Below is a small trained network, with its code and all its weights. Each question gives an input and a target symbol and asks what happens when units are switched off, that is, made to give their printed mean instead of their output.

import numpy as np


def w(rows, s, z=0):
    codes = np.array(rows[::2]) - 128.0
    scale = np.full(codes.shape[1], s)
    scale[-1] = z or s
    return codes * scale


def f(y):
    return np.maximum(y, 0)


def softmax(a):
    e = np.exp(a - a.max(-1, keepdims=True))
    return e / e.sum(-1, keepdims=True)


def log_softmax(a):
    a = a - a.max(-1, keepdims=True)
    return a - np.log(np.exp(a).sum(-1, keepdims=True))


def net(x, mask):
    ids = ['βεηθμφ'.index(c) for c in x.split()]
    T = len(ids)
    res = E[ids] + P[:T]
    u = 0
    for l in range(3):
        r = res
        for j in range(3):
            rows = slice(2 * j, 2 * j + 2)
            q, k, v = (r @ M[l][rows].T for M in (Q, K, V))
            z = softmax(np.where(np.tri(T) > 0, q @ k.T / 2**0.5, -1e9)) @ v
            o = O[l][rows]
            res = res + np.where(mask[u + j], z, o[:, -1]) @ o[:, :-1]
        u += 3
        y = f(res @ A[l][:, :-1].T + A[l][:, -1])
        res = res + np.where(mask[u : u + 8], y, B[l][:, -1]) @ B[l][:, :-1]
        u += 8
    return log_softmax(res[-1] @ U[:, :-1].T + U[:, -1])


Q, K, V, O, A, B = {}, {}, {}, {}, {}, {}
E = w([
[96,109,58,85,144,145,100,226,92],'β',
[138,148,68,134,99,174,179,191,88],'ε',
[113,2,127,133,143,150,209,137,128],'η',
[134,101,151,70,29,179,93,94,91],'θ',
[234,85,154,125,164,135,99,128,93],'μ',
[185,181,137,158,140,143,173,129,200],'φ',
],0.016)
P = w([
[149,140,100,39,102,85,130,126,103],'0',
[106,143,121,53,202,146,165,95,109],'1',
[173,96,107,91,71,106,130,132,128],'2',
[106,146,149,102,183,161,144,96,122],'3',
[175,96,134,131,51,135,118,142,135],'4',
[107,148,185,136,171,173,133,107,126],'5',
[173,97,164,167,41,154,109,152,134],'6',
[107,152,217,172,158,184,123,111,129],'7',
[170,99,191,193,25,173,101,167,130],'8',
[109,155,247,204,153,189,122,113,132],'9',
],0.014)
Q[0] = w([
[135,80,126,155,102,83,156,201,150],'0.h0',
[147,93,165,103,160,248,188,214,118],'0.h0',
[81,125,163,125,165,55,123,71,152],'0.h1',
[149,112,137,130,142,208,170,165,110],'0.h1',
[61,161,111,141,197,88,92,116,140],'0.h2',
[162,151,111,162,121,99,111,72,126],'0.h2',
],0.012)
K[0] = w([
[100,131,172,120,87,156,27,99,146],'0.h0',
[110,98,173,253,96,185,93,161,144],'0.h0',
[202,176,46,67,143,95,121,72,120],'0.h1',
[117,101,191,210,83,168,105,198,145],'0.h1',
[120,155,7,37,129,104,106,77,126],'0.h2',
[122,132,128,111,103,107,202,93,108],'0.h2',
],0.011)
V[0] = w([
[137,137,220,60,114,130,86,13,121],'0.h0',
[108,203,100,145,152,153,95,96,122],'0.h0',
[107,116,230,111,154,69,223,47,141],'0.h1',
[222,128,159,168,93,91,119,67,76],'0.h1',
[74,91,115,83,91,97,152,253,108],'0.h2',
[184,183,154,130,39,148,122,150,132],'0.h2',
],0.0053)
O[0] = w([
[136,88,108,148,124,71,60,65,194,106],'0.h0',
[113,123,100,139,107,100,165,6,82,1],'0.h0',
[107,95,192,75,104,113,99,254,159,133],'0.h1',
[101,152,110,135,109,166,141,155,143,146],'0.h1',
[124,148,123,99,78,183,81,79,186,174],'0.h2',
[105,167,114,141,112,65,103,55,95,149],'0.h2',
],0.0071,0.0043)
A[0] = w([
[98,213,94,116,90,112,95,132,89,1],'0.n0',
[105,79,133,134,25,98,128,99,158,88],'0.n1',
[151,155,130,154,135,146,216,123,163,132],'0.n2',
[34,85,106,158,147,83,133,1,117,125],'0.n3',
[122,76,114,118,72,145,157,129,133,52],'0.n4',
[37,155,121,119,218,28,113,184,59,65],'0.n5',
[128,158,112,147,86,164,156,114,148,69],'0.n6',
[124,196,25,153,54,117,88,182,94,19],'0.n7',
],0.0077,0.005)
B[0] = w([
[135,148,153,193,194,146,66,144,166,137],'0.n0',
[174,175,48,180,141,166,140,175,111,200],'0.n1',
[106,127,130,142,108,93,135,172,167,253],'0.n2',
[82,81,173,81,110,131,143,162,140,140],'0.n3',
[121,124,93,100,106,127,88,90,95,205],'0.n4',
[104,162,89,255,174,135,19,96,82,135],'0.n5',
[148,126,155,134,160,150,147,116,109,161],'0.n6',
[117,40,63,81,134,191,93,94,228,174],'0.n7',
],0.0087,0.0039)
Q[1] = w([
[192,114,104,117,108,11,159,173,90],'1.h0',
[212,39,83,174,32,215,74,169,128],'1.h0',
[127,64,137,134,95,215,121,175,158],'1.h1',
[89,32,121,166,159,95,206,122,136],'1.h1',
[146,8,174,149,167,180,198,128,164],'1.h2',
[175,198,135,121,126,182,101,167,107],'1.h2',
],0.012)
K[1] = w([
[209,195,124,93,183,76,168,119,199],'1.h0',
[157,121,211,250,109,142,123,121,141],'1.h0',
[113,109,188,182,93,170,95,148,166],'1.h1',
[151,158,174,76,136,166,121,237,132],'1.h1',
[144,129,200,153,122,186,113,228,144],'1.h2',
[108,121,119,223,112,108,149,45,92],'1.h2',
],0.013)
V[1] = w([
[25,158,73,131,84,164,203,160,150],'1.h0',
[149,206,185,160,106,96,149,136,227],'1.h0',
[144,142,191,88,76,195,160,98,48],'1.h1',
[216,101,149,157,115,131,201,59,96],'1.h1',
[2,130,73,159,73,127,148,162,107],'1.h2',
[80,117,140,166,149,133,127,80,160],'1.h2',
],0.0078)
O[1] = w([
[156,99,170,151,103,254,99,27,154,133],'1.h0',
[217,175,138,69,153,136,222,101,125,88],'1.h0',
[103,43,157,135,44,31,174,99,137,208],'1.h1',
[173,84,170,120,102,149,183,223,215,138],'1.h1',
[74,234,231,51,113,124,101,160,103,19],'1.h2',
[117,119,161,93,155,135,85,177,188,2],'1.h2',
],0.0076,0.0037)
A[1] = w([
[122,142,130,156,107,186,92,147,116,138],'1.n0',
[132,160,122,158,170,113,149,133,186,14],'1.n1',
[120,129,142,141,249,120,128,134,103,85],'1.n2',
[126,138,91,153,98,114,106,165,102,63],'1.n3',
[135,105,114,82,105,89,171,94,119,254],'1.n4',
[50,116,138,87,106,160,140,111,133,86],'1.n5',
[118,145,135,163,147,174,103,87,145,148],'1.n6',
[159,107,127,113,117,130,95,116,98,136],'1.n7',
],0.013,0.0033)
B[1] = w([
[129,101,130,119,131,40,188,24,139,253],'1.n0',
[83,95,79,79,25,37,152,132,139,181],'1.n1',
[41,68,154,134,101,108,89,4,193,169],'1.n2',
[137,38,142,116,142,78,135,130,17,195],'1.n3',
[129,154,94,184,115,206,16,207,122,241],'1.n4',
[2,192,175,198,114,140,157,195,115,235],'1.n5',
[146,116,100,48,163,24,164,139,130,207],'1.n6',
[113,93,171,180,81,162,89,83,189,202],'1.n7',
],0.0072,0.007)
Q[2] = w([
[149,136,185,195,229,145,78,125,109],'2.h0',
[162,150,178,76,60,168,40,55,88],'2.h0',
[159,104,105,87,34,49,160,134,206],'2.h1',
[92,61,58,185,63,77,234,191,224],'2.h1',
[154,154,86,19,71,58,107,133,191],'2.h2',
[65,111,91,150,65,91,254,189,145],'2.h2',
],0.0076)
K[2] = w([
[87,121,52,145,107,111,135,172,144],'2.h0',
[88,114,99,130,5,125,88,89,78],'2.h0',
[163,157,125,197,89,78,182,82,145],'2.h1',
[173,125,254,184,101,87,165,148,138],'2.h1',
[149,164,111,122,149,191,32,117,171],'2.h2',
[160,117,195,126,111,161,193,103,168],'2.h2',
],0.01)
V[2] = w([
[146,149,163,139,101,235,12,82,82],'2.h0',
[148,111,239,78,93,107,143,78,121],'2.h0',
[121,88,167,194,209,119,120,60,191],'2.h1',
[90,63,156,41,177,116,65,176,105],'2.h1',
[155,88,100,2,130,186,168,191,32],'2.h2',
[125,24,211,51,134,87,107,165,166],'2.h2',
],0.006)
O[2] = w([
[214,85,227,210,201,55,137,149,173,88],'2.h0',
[188,56,83,147,153,92,79,165,178,26],'2.h0',
[55,98,145,37,106,151,181,203,64,107],'2.h1',
[184,27,185,126,141,48,199,157,144,72],'2.h1',
[88,175,237,38,121,125,147,170,96,102],'2.h2',
[91,211,86,3,164,71,59,166,220,254],'2.h2',
],0.0059,0.003)
A[2] = w([
[192,119,57,111,66,59,47,148,175,104],'2.n0',
[222,127,81,156,83,208,123,186,180,148],'2.n1',
[251,112,52,141,181,123,106,151,116,3],'2.n2',
[56,110,179,96,109,143,133,117,138,93],'2.n3',
[73,184,213,96,164,111,212,169,153,77],'2.n4',
[125,78,139,85,166,195,135,200,157,73],'2.n5',
[51,140,91,75,175,155,132,112,217,87],'2.n6',
[205,88,98,156,115,135,109,254,83,27],'2.n7',
],0.0075,0.0048)
B[2] = w([
[127,104,135,142,202,196,217,137,130,218],'2.n0',
[143,120,138,65,208,7,37,156,86,248],'2.n1',
[85,184,236,85,2,109,119,194,144,184],'2.n2',
[160,204,187,78,67,78,118,147,74,207],'2.n3',
[243,133,60,149,239,128,81,180,44,180],'2.n4',
[182,172,104,133,111,81,56,90,161,173],'2.n5',
[187,220,89,163,135,205,64,44,144,195],'2.n6',
[66,231,107,150,134,208,179,6,101,215],'2.n7',
],0.0069,0.011)
U = w([
[80,125,124,90,138,28,100,71,127,1],'β',
[117,166,121,120,102,185,143,80,234,124],'ε',
[71,109,129,96,2,110,94,189,192,119],'η',
[179,44,83,149,161,136,134,131,169,185],'θ',
[102,134,138,100,151,164,209,149,93,152],'μ',
[186,161,100,104,130,99,76,154,137,147],'φ',
],0.0067,0.0061)

Each question gives the input, a string of symbols that net reads in full, and the target symbol t.
The units are the heads (2 rows each of Q, K, V and O) and the neurons (one row each of A and B). Each row of codes is followed by its name. A weight is (code - 128) times the scale printed after its matrix; where a second scale follows, it is the last column's (O, A, B and U).
mask holds one flag per unit, layer by layer, with each layer's heads first. A switched-off unit (its flag False) gives its mean, the last column of its rows in O or B, instead of its output. The means were averaged over made-up inputs and are rounded, as every weight is.
A unit's drop is (log p(t) with every unit on - log p(t) with that unit switched off) / (log p(t) with every unit on - log p(t) with every unit switched off).
The circuit of an input: a set's keep is (log p(t) with only the set's units on - log p(t) with every unit switched off) / (log p(t) with every unit on - log p(t) with every unit switched off). Starting from the 12 units with the biggest drops (on a tie, the unit counted first), units are removed one at a time, each time the one whose removal leaves the highest keep (on an exact tie, the one counted first), for as long as the keep stays at least 0.8.
circuit, biggest first: the units of the circuit, biggest drop first
top k neurons: the k neurons with the biggest drops, biggest first
top k neurons in layer l: the k neurons of layer l with the biggest drops, biggest first
heads that matter: for each layer, one digit per head in row order, 1 if its drop is at least 0.15 and else 0, layers parted by /
input μ β ε ε ε ε β μ, target β: circuit, biggest first => 1.h0, 1.n2
input μ φ η φ φ β ε η, target ε: top 2 neurons => 0.n4, 2.n6
input μ θ θ μ, target η: top 3 neurons => 1.n2, 0.n1, 1.n3
input μ η θ β η η η, target η: circuit, biggest first => 1.h2, 2.n4, 2.n0
input θ φ ε ε φ θ β φ, target η: circuit, biggest first => 1.n1, 0.n2
input η η μ η ε μ μ μ θ μ, target η: top 2 neurons in layer 0 => 0.n7, 0.n1
input θ φ η β η ε ε φ β φ, target β: top 2 neurons in layer 1 => 1.n6, 1.n1
input ε η η η η β, target β: circuit, biggest first => 0.n5, 1.n2
input μ φ θ μ ε, target μ: circuit, biggest first => 2.n7, 1.h0, 1.n3, 2.n0
input η μ η μ β η, target θ: heads that matter => 110 / 001 / 000
input ε θ φ μ φ φ ε η β φ, target μ: circuit, biggest first => 2.h1, 1.n4, 2.n4
input φ μ θ β, target β: circuit, biggest first => 0.n5, 1.n0, 1.n2
input ε ε φ ε, target ε: circuit, biggest first => 1.h0, 2.n1, 1.n0
input μ ε ε η η φ η φ, target φ: circuit, biggest first => 2.n4, 2.h2, 0.h0, 2.n7
input β η μ φ η φ η β φ, target φ: circuit, biggest first => 1.h0, 2.n1, 1.n0
input η φ η β μ η, target β: circuit, biggest first => 1.h1, 0.h2, 1.n2
input μ φ ε μ φ ε ε β β, target ε: heads that matter => 111 / 001 / 010
input η β ε, target η: heads that matter => 100 / 101 / 000
input φ μ θ ε β β ε, target ε: top 2 neurons => 0.n7, 1.n0
input ε η μ η η, target μ: top 2 neurons => 0.n4, 2.n7
input η β φ φ φ η, target β: circuit, biggest first => 0.h2, 1.h1, 1.n2
input ε φ β ε η θ η, target θ: heads that matter => 100 / 100 / 100
input η μ θ, target μ: top 3 neurons => 2.n7, 2.n0, 1.n3
input ε μ θ, target μ: top neuron => 2.n7
input θ μ μ θ, target θ: heads that matter => 100 / 001 / 100
input μ φ θ, target φ: top 2 neurons => 2.n1, 1.n4
input β η η μ η, target μ: top 3 neurons => 2.n7, 0.n4, 2.n0
input η β η μ, target θ: heads that matter => 000 / 001 / 000
input ε ε ε β η η η φ ε, target φ: heads that matter => 000 / 100 / 000
